Each row has a name. After each piece below comes the name of the row it's from, unless a question asks for something else. Each question is about the rows just above it.

[116 147 131 128 123 135 124 132 123  85 124 132 141 104 174 161 146 117
 154 151 119  99 150 136 175 132]  J193
[132 151  99 136  84 104 124 124 128 154 123 175 146 135 150 119 117 161
 123 141 174 147 116 132 131 132]  J580
[132 174 132 154 131 128  84 124  99 119 161 123 151 141 150 132 104 124
 117 135 135 147 116 123 175 146]  J476
[146 175 123 116 147 135 135 117 124 104 132 150 141 151 123 161 119  99
 124  84 128 131 154 132 174 132] is which row reordered? | J476
[116 174 132 141 175 123 146 132 150 124 117 104 147 135 154 119 161 123
 135 128 124 131  99  84 132 151] is which row reordered? | J476
[154  99 124 132 124 131 117 132 147 128 135 141 161 104 175 116 132 150
 146 151 136 174  84 123 119 123] is which row reordered? | J580

[135 130 142 211] -> J136
[161 124 126 131] -> J70
[130 130 142 164] -> J551
[137 124 137 144] -> J59
[188 136 130 124] -> J128
[131 126 143 139] -> J899
[130 130 136 149] -> J791
[137 127 135 174] -> J102
[123 131 126 161] -> J244
[142 212 130 135] -> J468
Which row holds these entries in another order? [124 126 131 161] | J70
Put [211 142 130 135] back in order: which row is it? | J136
[130 149 136 130] is which row reordered? | J791
[142 135 211 130] is which row reordered? | J136
[131 126 161 123] is which row reordered? | J244
Which row holds these entries in another order? [211 135 130 142] | J136

[132 128 131 128 127 131 136 139 148 156 170 178 190 208 211 214 216 213
 197 187 176 160 151 145 141 132 134 130 130 132 132 131 129 128 125 129
 127 127 131 130 128 128 129 129 126 127 128 124 130 129 128 130 130 129
 130 130 128 125 129 127 130] = J130
[127 127 133 202 133 129 157 128 154 126 216 127 128 125 126 199 127 176
 164 126 127 127 194 127 124 128 130 132 206 214 141 128 127 124 126 129
 129 133 128 182 132 141 127 124 214 128 135 133 170 124 128 130 125 151
 127 128 136 188 123 125 132] = J701
[212 150 142 128 131 129 130 131 139 181 129 130 143 128 129 127 207 130
 127 129 129 128 131 213 127 129 127 129 129 132 130 129 127 128 185 130
 133 129 156 130 128 127 167 132 130 131 128 157 129 167 208 127 216 197
 130 128 149 192 132 137 128] = J28
[127 126 128 125 127 124 126 127 127 126 128 123 128 125 130 129 129 128
 125 127 133 136 133 141 154 164 176 188 199 206 214 216 214 202 194 182
 170 157 151 141 135 132 129 128 128 127 133 126 124 133 127 128 124 124
 128 127 130 127 127 131 132] = J464
[132 131 127 127 130 127 128 124 124 128 127 133 124 126 133 127 128 128
 129 132 135 141 151 157 170 182 194 202 214 216 214 206 199 188 176 164
 154 141 133 136 133 127 125 128 129 129 130 125 128 123 128 126 127 127
 126 124 127 125 128 126 127] is which row reordered? | J464
Which row holds these entries in another order? [125 132 127 127 133 202 133 129 157 128 154 126 216 127 128 125 126 199
 127 176 164 126 127 127 194 127 124 128 130 132 206 214 141 128 127 124
 126 129 129 133 128 182 132 141 127 124 214 128 135 133 170 124 128 130
 125 151 127 128 136 188 123] | J701
[128 130 125 151 127 128 136 188 123 125 132 127 127 133 202 133 129 157
 128 154 126 216 127 128 125 126 199 127 176 164 126 127 127 194 127 124
 128 130 132 206 214 141 128 127 124 126 129 129 133 128 182 132 141 127
 124 214 128 135 133 170 124] is which row reordered? | J701
Which row holds these entries in another order? [127 127 131 132 127 126 128 125 127 124 126 127 127 126 128 123 128 125
 130 129 129 128 125 127 133 136 133 141 154 164 176 188 199 206 214 216
 214 202 194 182 170 157 151 141 135 132 129 128 128 127 133 126 124 133
 127 128 124 124 128 127 130] | J464
Which row holds these entries in another order? [132 125 123 188 136 128 127 151 125 130 128 124 170 133 135 128 214 124
 127 141 132 182 128 133 129 129 126 124 127 128 141 214 206 132 130 128
 124 127 194 127 127 126 164 176 127 199 126 125 128 127 216 126 154 128
 157 129 133 202 133 127 127] | J701

[120  58 133 138 101 138 195 207 143 171  87 118 145 158 147]  J252
[131  90 141 146 152 120  68 132 170 152 115  67 124 167  73]  J751
[128  74 140 147 141 124  94 153 170 161 105  71 130 171  85]  J850
[125  66 139 146 130 128 121 171 165 166  98  81 134 170 101]  J984
[122  89 127 128  99 138 203 186 123 151 101 144 143 136 164]  J42
[128 114 132 134 134 126 114 133 141 137 123 110 127 140 113]  J922
[129 119 132 133 136 125 106 126 140 134 126 110 126 138 111]  J821
[127 110 132 133 130 127 122 138 140 139 120 112 129 141 117]  J63
[123  79 132 136 113 134 167 180 142 158 100 117 140 151 135]  J478
[120  77 128 131  95 140 212 199 127 159  94 141 146 142 165]  J126
[ 58  87 101 118 120 133 138 138 143 145 147 158 171 195 207] is which row reordered? | J252
Which row holds these entries in another order? [110 112 117 120 122 127 127 129 130 132 133 138 139 140 141] | J63

[175  70 179 121]  J412
[ 96 127 168 110]  J48
[172  57 177 116]  J204
[117 192 144 104]  J707
[151  81 103 184]  J16
[172  57 117 177]  J344
[ 96 127 168 102]  J419
[ 70 121 175 179] is which row reordered? | J412
Put [177 172  57 117] back in order: which row is it? | J344

